Here is a tiny trained network, its code and every weight. The questions are about switching its units off for an input and a class, where a switched-off unit gives its printed mean instead of its output.

import numpy as np


def w(rows, s, z=0):
    codes = np.array(rows[::2]) - 128.0
    scale = np.full(codes.shape[1], s)
    scale[-1] = z or s
    return codes * scale


def f(y):
    return np.maximum(y, 0)


def log_softmax(a):
    a = a - a.max(-1, keepdims=True)
    return a - np.log(np.exp(a).sum(-1, keepdims=True))


def net(x, mask):
    res = np.array(x, float).reshape(1, 8) / 4 @ E
    y = f(res @ A[0][:, :-1].T + A[0][:, -1])
    res = res + np.where(mask, y, B[0][:, -1]) @ B[0][:, :-1]
    return log_softmax(res[-1] @ U[:, :-1].T + U[:, -1])


A, B = {}, {}
E = w([
[127,138,129,142,139,117,127,116],'x0',
[114,76,210,141,111,201,232,24],'x1',
[125,135,122,144,141,133,126,123],'x2',
[198,138,152,136,179,107,250,246],'x3',
[131,127,127,124,125,129,128,131],'x4',
[51,21,52,121,161,71,171,130],'x5',
[75,157,182,38,253,136,114,133],'x6',
[121,138,123,144,141,122,125,120],'x7',
],0.0081)
A[0] = w([
[145,147,158,95,76,125,114,135,249],'neuron 1',
[8,1,32,99,166,32,189,108,71],'neuron 2',
[198,105,119,108,144,99,208,181,108],'neuron 3',
[168,229,206,124,111,118,98,107,136],'neuron 4',
[93,107,114,92,82,146,27,60,58],'neuron 5',
[209,207,177,113,98,207,81,111,62],'neuron 6',
[201,78,54,243,9,144,161,96,73],'neuron 7',
[169,162,46,92,155,61,39,210,114],'neuron 8',
[86,135,211,54,239,141,113,110,84],'neuron 9',
[61,124,71,91,74,132,36,9,121],'neuron 10',
[160,196,185,143,124,157,111,141,92],'neuron 11',
[130,64,223,129,122,180,243,14,77],'neuron 12',
[194,129,81,233,60,113,132,127,160],'neuron 13',
[130,75,167,111,110,193,180,124,176],'neuron 14',
],0.0069,0.013)
B[0] = w([
[5,77,105,157,183,146,150,122,252],'neuron 1',
[187,101,115,183,116,227,48,199,190],'neuron 2',
[173,124,208,152,158,115,170,147,166],'neuron 3',
[118,63,108,151,129,176,104,173,183],'neuron 4',
[229,163,255,150,142,105,185,132,157],'neuron 5',
[185,67,102,160,94,163,84,212,159],'neuron 6',
[173,135,111,34,167,102,74,114,186],'neuron 7',
[110,231,103,156,29,111,165,78,205],'neuron 8',
[171,157,100,49,130,93,75,121,167],'neuron 9',
[163,134,195,149,163,102,207,114,202],'neuron 10',
[171,102,124,144,142,145,102,155,151],'neuron 11',
[152,214,72,141,41,95,85,147,192],'neuron 12',
[101,130,117,67,196,99,117,102,206],'neuron 13',
[70,173,114,152,105,104,133,87,191],'neuron 14',
],0.0092,0.013)
U = w([
[139,195,97,159,14,104,126,114,8],'0',
[184,56,113,181,111,169,71,171,10],'1',
[206,136,189,148,155,110,219,132,63],'2',
[157,127,107,8,166,106,80,116,52],'3',
[75,100,108,150,142,134,146,116,254],'4',
[74,100,119,148,138,125,144,126,251],'5',
[78,106,110,151,142,133,142,111,225],'6',
[70,107,116,150,146,125,140,120,199],'7',
],0.013,0.0069)

Each question gives the input, the list of numbers given to net, and the class t.
The units are the neurons (one row each of A and B). Each row of codes is followed by its name. A weight is (code - 128) times the scale printed after its matrix; where a second scale follows, it is the last column's (A, B and U).
mask holds one flag per neuron, in row order. A switched-off neuron (its flag False) gives its mean, the last column of its row in B, instead of its output. The means were averaged over made-up inputs and are rounded, as every weight is.
A unit's drop is (log p(t) with every unit on - log p(t) with that unit switched off) / (log p(t) with every unit on - log p(t) with every unit switched off).
The circuit of an input: a set's keep is (log p(t) with only the set's units on - log p(t) with every unit switched off) / (log p(t) with every unit on - log p(t) with every unit switched off). Starting from the 12 units with the biggest drops (on a tie, the unit counted first), units are removed one at a time, each time the one whose removal leaves the highest keep (on an exact tie, the one counted first), for as long as the keep stays at least 0.8.
circuit, biggest first: the units of the circuit, biggest drop first
unit that matters most: the unit with the biggest drop
top k neurons: the k neurons with the biggest drops, biggest first
drop of u: that unit's drop, to one decimal
input [8,4,6,-1,-5,3,8,-6], class 3: unit that matters most	neuron 9
input [-1,-3,5,4,-3,-2,-5,-1], class 3: top 2 neurons	(neuron 13; neuron 7)
input [5,-4,5,8,7,-8,-8,-4], class 1: top 2 neurons	(neuron 6; neuron 4)
input [-4,6,2,1,3,6,4,3], class 0: top 2 neurons	(neuron 12; neuron 1)
input [-1,-1,8,6,-5,3,8,-3], class 3: top 3 neurons	(neuron 9; neuron 10; neuron 1)
input [5,-3,-4,6,-8,-5,-2,8], class 4: top 3 neurons	(neuron 10; neuron 5; neuron 2)
input [-4,-4,-5,-7,0,-4,0,-6], class 2: circuit, biggest first	(neuron 5; neuron 10)
input [0,-3,4,-8,-8,4,2,3], class 2: circuit, biggest first	(neuron 10; neuron 5)
input [-2,-6,8,8,-7,2,-2,0], class 2: top 4 neurons	(neuron 3; neuron 12; neuron 14; neuron 1)
input [-7,7,6,-3,5,-2,2,-1], class 0: top 3 neurons	(neuron 12; neuron 13; neuron 14)
input [-3,7,4,7,2,4,6,-7], class 0: top 3 neurons	(neuron 12; neuron 14; neuron 10)
input [-7,4,-3,-5,-5,-1,-7,-3], class 3: top 3 neurons	(neuron 7; neuron 13; neuron 8)
input [2,7,-4,-7,5,0,8,-4], class 3: top 4 neurons	(neuron 9; neuron 8; neuron 12; neuron 3)
input [-3,7,-1,4,-2,2,8,6], class 3: circuit, biggest first	(neuron 9)
input [-1,-6,-8,-8,-2,5,2,3], class 2: circuit, biggest first	(neuron 10; neuron 5)
input [4,1,5,-1,0,-7,-8,-4], class 3: circuit, biggest first	(neuron 7; neuron 13)
input [6,-1,-1,2,2,-7,5,-3], class 1: circuit, biggest first	(neuron 6; neuron 4)
input [-4,-4,7,-8,6,-6,8,-5], class 2: circuit, biggest first	(neuron 5; neuron 10)
input [2,1,7,7,-5,-1,8,-7], class 3: drop of neuron 10	0.7
input [8,8,-7,0,-3,7,4,-1], class 0: circuit, biggest first	(neuron 12)
